Here is a tiny trained network, its code and every weight. The questions are about switching its units off for an input and a class, where a switched-off unit gives its printed mean instead of its output.

import numpy as np


def w(rows, s, z=0):
    codes = np.array(rows[::2]) - 128.0
    scale = np.full(codes.shape[1], s)
    scale[-1] = z or s
    return codes * scale


def f(y):
    return y / 2 * (1 + np.tanh(0.7978845608 * (y + 0.044715 * y**3)))


def log_softmax(a):
    a = a - a.max(-1, keepdims=True)
    return a - np.log(np.exp(a).sum(-1, keepdims=True))


def net(x, mask):
    res = np.array(x, float).reshape(1, 8) / 4 @ E
    y = f(res @ A[0][:, :-1].T + A[0][:, -1])
    res = res + np.where(mask, y, B[0][:, -1]) @ B[0][:, :-1]
    return log_softmax(res[-1] @ U[:, :-1].T + U[:, -1])


A, B = {}, {}
E = w([
[129,94,102,111,129,118,98,130,92,119],'x0',
[200,106,219,73,84,124,171,191,153,90],'x1',
[94,113,65,105,37,14,210,187,162,255],'x2',
[122,112,112,120,147,135,123,133,115,133],'x3',
[135,127,127,140,78,122,112,130,89,103],'x4',
[163,101,124,125,68,117,94,107,95,116],'x5',
[131,165,147,118,130,98,164,100,168,117],'x6',
[64,20,143,190,73,139,182,98,98,55],'x7',
],0.0094)
A[0] = w([
[190,97,127,65,115,166,163,173,155,81,218],'N1',
[123,175,79,140,71,60,133,204,107,204,211],'N2',
[183,170,145,77,174,90,44,156,108,118,98],'N3',
[64,119,32,153,53,133,148,113,194,175,253],'N4',
[80,150,145,93,138,126,124,201,163,189,81],'N5',
[68,52,130,182,140,200,200,34,124,32,188],'N6',
[146,208,119,130,119,166,2,57,132,76,208],'N7',
[128,40,137,164,96,61,217,176,167,159,132],'N8',
[124,85,155,112,131,153,126,195,147,85,127],'N9',
],0.0093,0.0033)
B[0] = w([
[98,166,254,138,47,127,126,197,165,82,183],'N1',
[149,148,131,26,197,28,93,132,142,145,219],'N2',
[114,198,151,179,147,98,79,186,140,97,193],'N3',
[106,86,60,131,221,48,109,109,6,176,215],'N4',
[160,138,95,113,134,177,139,173,135,165,164],'N5',
[154,93,104,135,107,197,189,75,160,162,252],'N6',
[147,179,125,192,144,150,112,99,190,101,239],'N7',
[82,54,166,210,67,55,36,186,77,175,202],'N8',
[189,54,152,56,159,103,225,162,161,106,155],'N9',
],0.0088,0.014)
U = w([
[131,174,38,194,169,159,61,84,170,119,252],'0',
[120,171,193,119,113,188,83,179,160,69,176],'1',
[159,158,49,84,170,70,104,63,113,155,7],'2',
[203,144,118,93,65,81,107,213,139,184,42],'3',
[95,86,57,179,103,201,162,2,117,112,196],'4',
[220,40,148,110,66,166,201,119,145,60,152],'5',
[106,71,37,150,103,84,155,66,57,151,38],'6',
[60,53,134,177,70,78,113,187,134,121,34],'7',
],0.0089,0.0036)

Each question gives the input, the list of numbers given to net, and the class t.
The units are the neurons (one row each of A and B). Each row of codes is followed by its name. A weight is (code - 128) times the scale printed after its matrix; where a second scale follows, it is the last column's (A, B and U).
mask holds one flag per neuron, in row order. A switched-off neuron (its flag False) gives its mean, the last column of its row in B, instead of its output. The means were averaged over made-up inputs and are rounded, as every weight is.
A unit's drop is (log p(t) with every unit on - log p(t) with that unit switched off) / (log p(t) with every unit on - log p(t) with every unit switched off).
The circuit of an input: a set's keep is (log p(t) with only the set's units on - log p(t) with every unit switched off) / (log p(t) with every unit on - log p(t) with every unit switched off). Starting from all 9 units, units are removed one at a time, each time the one whose removal leaves the highest keep (on an exact tie, the one counted first), for as long as the keep stays at least 0.8.
units of the circuit, in order: the units of the circuit, biggest drop first
unit that matters most: the unit with the biggest drop
k most important neurons: the k neurons with the biggest drops, biggest first
drop when u is switched off: that unit's drop, to one decimal
input [-4,0,8,7,-7,-4,-1,-5], class 2: units of the circuit, in order -> (N4)
input [8,4,0,7,-7,5,-5,4], class 5: units of the circuit, in order -> (N9; N4)
input [-4,-6,0,6,7,2,-3,5], class 4: 3 most important neurons -> (N6; N2; N8)
input [-5,-1,8,-7,0,-4,0,-8], class 2: 2 most important neurons -> (N4; N2)
input [8,1,-7,-3,-3,0,-4,-4], class 1: 4 most important neurons -> (N4; N6; N3; N1)
input [-6,2,-2,-2,2,-5,4,-6], class 1: 2 most important neurons -> (N4; N6)
input [2,2,-5,1,2,3,8,3], class 5: units of the circuit, in order -> (N4; N6)
input [0,-8,-8,5,-1,1,-7,2], class 4: 3 most important neurons -> (N6; N2; N3)
input [-4,-2,8,-7,-3,3,-3,-6], class 2: 3 most important neurons -> (N4; N2; N1)
input [7,-6,0,-2,-1,3,-5,4], class 4: units of the circuit, in order -> (N2; N6)
input [-4,1,-1,2,-7,3,3,-7], class 1: units of the circuit, in order -> (N4; N3)
input [-7,-3,7,2,-4,2,-5,0], class 2: 3 most important neurons -> (N2; N4; N6)
input [2,-2,0,-3,6,2,-1,3], class 4: 2 most important neurons -> (N2; N8)
input [-7,-7,2,1,0,-5,-2,7], class 6: 3 most important neurons -> (N4; N7; N8)
input [3,7,0,4,-7,7,-7,-7], class 1: unit that matters most -> N1
input [-1,-2,3,7,-1,7,-4,-2], class 2: units of the circuit, in order -> (N2; N1)
input [-4,0,-1,-2,6,-1,3,3], class 4: units of the circuit, in order -> (N2; N6)
input [-7,-3,8,-7,-8,5,6,-7], class 2: 2 most important neurons -> (N4; N2)
input [-6,5,-1,-4,-7,-6,-4,6], class 5: 2 most important neurons -> (N6; N9)
input [7,-2,4,2,-1,-5,4,8], class 6: units of the circuit, in order -> (N4)
input [-1,-1,6,3,4,-7,-3,-6], class 2: 3 most important neurons -> (N4; N2; N1)
input [-1,-7,4,-1,1,1,-3,-4], class 2: drop when N2 is switched off -> 0.2
input [4,0,0,3,0,4,5,-7], class 0: drop when N8 is switched off -> 0.2
